Here is a tiny trained network, its code and every weight. The questions are about switching its units off for an input and a target symbol, where a switched-off unit gives its printed mean instead of its output.

import numpy as np


def w(rows, s, z=0):
    codes = np.array(rows[::2]) - 128.0
    scale = np.full(codes.shape[1], s)
    scale[-1] = z or s
    return codes * scale


def f(y):
    return y / 2 * (1 + np.tanh(0.7978845608 * (y + 0.044715 * y**3)))


def softmax(a):
    e = np.exp(a - a.max(-1, keepdims=True))
    return e / e.sum(-1, keepdims=True)


def log_softmax(a):
    a = a - a.max(-1, keepdims=True)
    return a - np.log(np.exp(a).sum(-1, keepdims=True))


def net(x, mask):
    ids = ['αβγδζηλμσψω'.index(c) for c in x.split()]
    T = len(ids)
    res = E[ids] + P[:T]
    u = 0
    for l in range(2):
        q, k, v = (res @ M[l].T for M in (Q, K, V))
        z = softmax(np.where(np.tri(T) > 0, q @ k.T / 2**0.5, -1e9)) @ v
        res = res + np.where(mask[u], z, O[l][:, -1]) @ O[l][:, :-1]
        u += 1
        y = f(res @ A[l][:, :-1].T + A[l][:, -1])
        res = res + np.where(mask[u : u + 12], y, B[l][:, -1]) @ B[l][:, :-1]
        u += 12
    return log_softmax(res[-1] @ U[:, :-1].T + U[:, -1])


Q, K, V, O, A, B = {}, {}, {}, {}, {}, {}
E = w([
[80,45,149,115,92,109,155,170,109,71],'α',
[120,241,230,105,119,71,195,187,254,139],'β',
[131,150,37,206,140,109,146,128,213,14],'γ',
[174,99,201,102,126,135,150,238,191,66],'δ',
[108,202,141,135,94,135,70,91,119,118],'ζ',
[120,118,88,62,13,149,178,124,147,223],'η',
[165,91,74,120,95,99,183,102,182,178],'λ',
[121,140,3,94,131,143,109,165,177,154],'μ',
[129,181,43,248,16,142,111,80,104,151],'σ',
[63,165,101,96,172,235,172,91,130,156],'ψ',
[145,116,150,150,96,44,138,109,103,218],'ω',
],0.018)
P = w([
[91,120,130,116,94,210,151,117,135,97],'0',
[155,92,75,131,125,129,104,90,246,200],'1',
[130,111,111,175,98,166,119,106,196,178],'2',
[212,158,122,84,103,180,148,121,158,85],'3',
[179,151,145,108,126,137,93,89,170,111],'4',
[113,124,136,196,97,181,139,147,142,173],'5',
[170,134,144,156,117,145,147,128,112,104],'6',
[172,139,167,137,100,121,116,82,137,112],'7',
[129,124,115,157,105,165,156,107,138,133],'8',
[162,132,146,151,133,133,158,120,140,121],'9',
[143,131,120,160,135,121,157,123,104,131],'10',
[175,118,81,129,97,167,213,140,140,112],'11',
[136,146,87,82,105,169,170,65,182,127],'12',
[96,164,106,159,123,174,140,99,128,129],'13',
],0.011)
Q[0] = w([
[173,151,136,103,161,132,239,252,49,54],'L0H0',
[32,7,103,187,180,177,78,110,122,221],'L0H0',
],0.0037)
K[0] = w([
[207,81,129,63,173,148,95,23,227,125],'L0H0',
[147,130,136,67,102,175,121,161,1,82],'L0H0',
],0.0061)
V[0] = w([
[98,111,219,205,45,96,205,86,87,101],'L0H0',
[245,132,132,179,132,49,2,145,99,162],'L0H0',
],0.0065)
O[0] = w([
[175,142,126,164,198,254,106,98,82,185,158],'L0H0',
[61,142,84,125,168,189,174,250,55,159,1],'L0H0',
],0.0089,0.0037)
A[0] = w([
[34,154,137,45,115,2,139,176,76,56,138],'L0N0',
[161,180,102,132,38,113,101,160,167,129,211],'L0N1',
[133,126,87,138,117,115,97,107,212,152,70],'L0N2',
[164,130,119,144,133,136,92,210,140,84,88],'L0N3',
[143,146,35,225,114,131,87,75,176,165,108],'L0N4',
[69,102,102,137,161,60,69,135,49,136,3],'L0N5',
[94,121,29,193,98,99,186,112,92,115,208],'L0N6',
[119,104,179,105,44,88,130,115,55,180,44],'L0N7',
[113,217,210,170,154,115,169,126,140,176,134],'L0N8',
[125,228,173,85,140,135,36,136,119,111,93],'L0N9',
[132,63,197,54,130,107,127,102,90,86,178],'L0N10',
[173,164,104,114,158,158,184,79,202,180,150],'L0N11',
],0.0074,0.0048)
B[0] = w([
[203,147,119,172,48,187,101,135,183,193,135],'L0N0',
[104,123,163,45,190,194,162,48,106,136,230],'L0N1',
[68,145,199,161,163,93,81,125,128,166,189],'L0N2',
[93,121,252,149,161,135,112,119,142,97,131],'L0N3',
[90,123,224,179,139,167,84,45,60,146,254],'L0N4',
[164,97,170,89,114,52,43,140,140,185,122],'L0N5',
[143,192,121,170,114,150,191,38,114,99,213],'L0N6',
[113,149,253,61,97,123,139,161,60,56,134],'L0N7',
[83,96,47,57,113,141,126,79,143,134,142],'L0N8',
[55,114,39,125,223,77,143,208,97,143,128],'L0N9',
[144,133,93,178,107,189,161,181,172,36,136],'L0N10',
[148,112,151,170,169,65,90,111,22,138,237],'L0N11',
],0.0066,0.012)
Q[1] = w([
[2,106,160,207,90,173,169,113,136,191],'L1H0',
[148,198,174,197,93,95,87,183,152,99],'L1H0',
],0.0057)
K[1] = w([
[212,195,41,111,103,153,255,107,87,52],'L1H0',
[148,132,129,71,102,226,113,98,174,98],'L1H0',
],0.0074)
V[1] = w([
[107,83,165,89,72,101,117,174,56,168],'L1H0',
[58,255,119,64,134,170,20,154,124,65],'L1H0',
],0.0062)
O[1] = w([
[141,244,78,141,126,133,114,92,120,107,3],'L1H0',
[123,116,95,165,223,144,146,8,108,154,20],'L1H0',
],0.017,0.0068)
A[1] = w([
[88,111,116,78,109,54,122,126,140,128,176],'L1N0',
[194,141,178,99,208,149,126,193,185,124,48],'L1N1',
[96,120,213,78,127,84,184,101,162,42,233],'L1N2',
[126,215,212,142,114,124,90,112,113,182,180],'L1N3',
[159,103,115,23,106,150,118,130,88,208,95],'L1N4',
[159,143,118,154,113,157,40,138,35,175,104],'L1N5',
[165,187,80,211,108,172,124,72,149,54,3],'L1N6',
[250,135,163,1,135,141,163,138,143,123,74],'L1N7',
[148,177,104,126,119,156,170,125,93,248,243],'L1N8',
[204,5,107,113,148,181,95,202,124,138,213],'L1N9',
[80,165,141,158,147,135,162,66,129,198,167],'L1N10',
[122,198,160,108,123,95,44,102,164,80,141],'L1N11',
],0.0078,0.0041)
B[1] = w([
[65,130,71,153,34,133,153,89,62,163,156],'L1N0',
[169,190,185,43,178,163,162,50,150,124,137],'L1N1',
[120,143,99,223,162,103,156,144,216,167,248],'L1N2',
[216,28,113,65,82,208,154,109,251,21,217],'L1N3',
[108,89,79,161,199,126,33,150,105,94,170],'L1N4',
[162,200,125,70,132,158,69,147,116,138,171],'L1N5',
[46,44,204,109,139,69,147,171,103,164,154],'L1N6',
[159,118,146,161,177,115,143,77,89,178,177],'L1N7',
[167,197,58,127,152,1,112,134,98,69,176],'L1N8',
[117,203,206,161,15,35,62,95,142,207,179],'L1N9',
[156,167,33,85,147,144,120,156,107,152,207],'L1N10',
[123,101,128,206,124,164,195,107,81,122,149],'L1N11',
],0.0069,0.015)
U = w([
[172,164,207,89,149,138,93,117,168,130,113],'α',
[168,125,100,131,142,115,85,110,162,141,31],'β',
[41,100,182,98,87,90,111,71,73,183,3],'γ',
[154,116,95,124,120,137,119,122,156,163,66],'δ',
[145,177,83,130,145,81,120,77,128,142,134],'ζ',
[152,193,114,137,40,182,167,13,105,119,48],'η',
[105,104,97,151,1,171,91,180,176,147,159],'λ',
[99,126,24,55,78,113,232,100,202,206,202],'μ',
[140,183,125,187,130,108,20,124,96,168,212],'σ',
[142,70,114,188,159,136,135,108,150,86,238],'ψ',
[179,209,65,169,112,105,82,135,170,70,245],'ω',
],0.0068,0.0024)

Each question gives the input, a string of symbols that net reads in full, and the target symbol t.
The units are the heads (2 rows each of Q, K, V and O) and the neurons (one row each of A and B). Each row of codes is followed by its name. A weight is (code - 128) times the scale printed after its matrix; where a second scale follows, it is the last column's (O, A, B and U).
mask holds one flag per unit, layer by layer, with each layer's heads first. A switched-off unit (its flag False) gives its mean, the last column of its rows in O or B, instead of its output. The means were averaged over made-up inputs and are rounded, as every weight is.
A unit's drop is (log p(t) with every unit on - log p(t) with that unit switched off) / (log p(t) with every unit on - log p(t) with every unit switched off).
The circuit of an input: a set's keep is (log p(t) with only the set's units on - log p(t) with every unit switched off) / (log p(t) with every unit on - log p(t) with every unit switched off). Starting from the 12 units with the biggest drops (on a tie, the unit counted first), units are removed one at a time, each time the one whose removal leaves the highest keep (on an exact tie, the one counted first), for as long as the keep stays at least 0.8.
units of the circuit, in order: the units of the circuit, biggest drop first
unit that matters most: the unit with the biggest drop
k most important neurons: the k neurons with the biggest drops, biggest first
top k neurons in layer l: the k neurons of layer l with the biggest drops, biggest first
input σ λ λ ω ψ ψ, target ω: units of the circuit, in order : [L0N4; L1H0; L1N8; L0N7]
input γ ζ η β λ δ σ λ ω γ ζ λ γ η, target λ: top 4 neurons in layer 0 : [L0N4; L0N6; L0N11; L0N3]
input λ ω η ψ, target ω: units of the circuit, in order : [L1H0; L0N4]
input δ δ ψ η λ ω, target η: units of the circuit, in order : [L1H0; L1N3]
input λ α λ λ γ λ λ γ δ γ μ η, target γ: units of the circuit, in order : [L1N3; L1H0]
input ψ η ω, target ψ: units of the circuit, in order : [L1N3; L1N9; L1H0]
input η μ η λ ζ μ, target λ: units of the circuit, in order : [L0H0; L1H0; L0N4; L1N8]
input γ λ λ λ ζ λ, target λ: units of the circuit, in order : [L0H0; L1H0; L0N4]
input ζ ω λ, target ζ: units of the circuit, in order : [L0N2; L1H0; L0N4; L1N8]
input λ λ ω ψ λ η λ γ ψ α γ β, target μ: top neuron in layer 1 : [L1N0]
input α ζ λ, target α: top 2 neurons in layer 1 : [L1N3; L1N5]
input σ α λ ω ψ ω λ λ σ δ λ λ ζ, target λ: 2 most important neurons : [L0N6; L0N11]
input σ η μ, target σ: 2 most important neurons : [L0N6; L1N9]
input λ α λ μ γ η γ σ λ, target γ: 3 most important neurons : [L0N6; L1N3; L1N9]
input δ γ σ ω, target γ: unit that matters most : L0N4
input λ σ ψ γ δ ζ, target γ: 2 most important neurons : [L0N6; L1N3]
input λ λ δ λ λ ψ, target λ: units of the circuit, in order : [L1H0; L0N1]
input λ β σ ζ η, target σ: units of the circuit, in order : [L1N4; L0H0; L1N8]
input γ η η ζ, target η: units of the circuit, in order : [L1H0; L1N11]
input ζ γ μ, target ζ: 3 most important neurons : [L0N2; L0N4; L1N10]
input γ λ ψ, target γ: 2 most important neurons : [L0N6; L1N9]
input δ μ γ ψ, target μ: units of the circuit, in order : [L0H0; L0N4]
input η γ ω, target η: 2 most important neurons : [L0N4; L0N2]
input γ ω ψ λ η λ λ ψ γ μ, target λ: top neuron in layer 1 : [L1N8]
input σ λ ψ η λ λ ζ γ μ α λ δ, target α: 2 most important neurons : [L1N1; L0N3]
input λ σ ω λ λ ω σ α μ, target σ: units of the circuit, in order : [L0H0; L1N3]
input λ ψ α μ, target ψ: 4 most important neurons : [L0N2; L1N9; L1N11; L0N1]
input ω η β σ ω λ γ σ ζ λ, target σ: top 3 neurons in layer 1 : [L1N3; L1N9; L1N8]
input ω η λ, target ω: 2 most important neurons : [L1N8; L1N3]
input ζ μ σ, target η: 3 most important neurons : [L0N6; L1N3; L0N4]
